K_743: [ 3.80 -3.38 -1.41 -6.20  0.26  2.82  6.12  3.34  4.80  0.58  4.93 -4.12]
K_402: [-0.92  4.34  6.27 -1.90  2.87  1.92  3.34  0.58  0.94  3.82  4.68  0.38]
K_414: [-2.04  3.93  6.40  4.77  2.93 -2.51 -2.32  3.49 -0.79  3.10  2.57 -1.47]
K_325: [ 1.63 -3.69  0.56 -8.96  3.72  4.56  6.60 -3.66 -2.26 -5.71  1.17  4.80]
K_71: [-1.95  1.06  3.99  4.37 -1.53  0.94  1.92  3.34  0.58  4.80 -6.89  1.62]
asked: [1.92 3.34 0.58 0.94]  K_402
asked: [3.34 0.58 4.80]  K_71

K_61: [ 0.20  0.20 -2.92  9.25  3.37  3.59 -1.90 -3.93 -1.70  8.30 -4.17 -1.15
  5.54 -7.26 -6.97  4.58  5.53 -3.29  1.93  8.59 -1.75 -4.10  6.69 -3.56
  8.03 -7.66 -7.07  6.96  2.61  1.84 -2.21  5.72 -4.43  9.27 -0.79]
K_514: [-1.90 -3.93 -1.70  8.30 -4.17 -1.16  8.46 -7.41  7.33  6.81 -7.22  5.47
  0.20  0.23 -1.16 -5.07 -6.65 -0.18 -7.64 -1.22 -3.94 -6.16  2.54 -6.92
  3.51 -9.27 -2.28 -1.51  2.91 -2.41 -6.83  6.09 -2.91 -1.58 -5.01]
K_326: [ 5.26 -5.01 -2.92  9.25  3.37  3.59 -1.90 -3.93 -1.70  8.30 -4.17 -1.15
  5.54 -7.26 -6.97  4.58  5.53 -3.29  1.93  8.59 -1.75 -4.10  6.69 -3.56
  8.03 -7.66 -7.07  6.96  2.61  1.84 -2.21  8.11 -5.16 -0.95 -4.48]
K_314: [ 7.94 -4.11 -5.41  4.65 -0.68 -6.98  9.09 -4.97  6.24 -0.62  4.94 -7.31
  8.47  5.77  0.54 -7.40  9.07 -6.86 -5.46  3.94 -6.00  2.45  5.51  3.21
 -0.41  9.01 -1.87  7.00  0.55 -6.12  4.24 -2.14 -3.13 -4.89 -0.02]
asked: [0.20 0.23]  K_514
asked: [-5.07 -6.65 -0.18]  K_514
asked: [ 0.20  0.20 -2.92  9.25  3.37  3.59 -1.90 -3.93 -1.70  8.30 -4.17 -1.15
  5.54 -7.26 -6.97  4.58  5.53 -3.29  1.93  8.59 -1.75 -4.10  6.69 -3.56
  8.03 -7.66 -7.07  6.96  2.61  1.84 -2.21  5.72 -4.43  9.27 -0.79]  K_61
asked: [ 6.69 -3.56  8.03 -7.66 -7.07  6.96  2.61  1.84 -2.21  5.72]  K_61
asked: [ 6.24 -0.62  4.94 -7.31]  K_314
asked: [-5.07 -6.65 -0.18 -7.64 -1.22 -3.94 -6.16  2.54 -6.92  3.51]  K_514
asked: [ 5.26 -5.01 -2.92  9.25  3.37  3.59 -1.90 -3.93 -1.70  8.30 -4.17 -1.15
  5.54 -7.26 -6.97  4.58  5.53 -3.29  1.93  8.59 -1.75 -4.10  6.69 -3.56
  8.03 -7.66 -7.07  6.96  2.61  1.84 -2.21  8.11 -5.16 -0.95 -4.48]  K_326

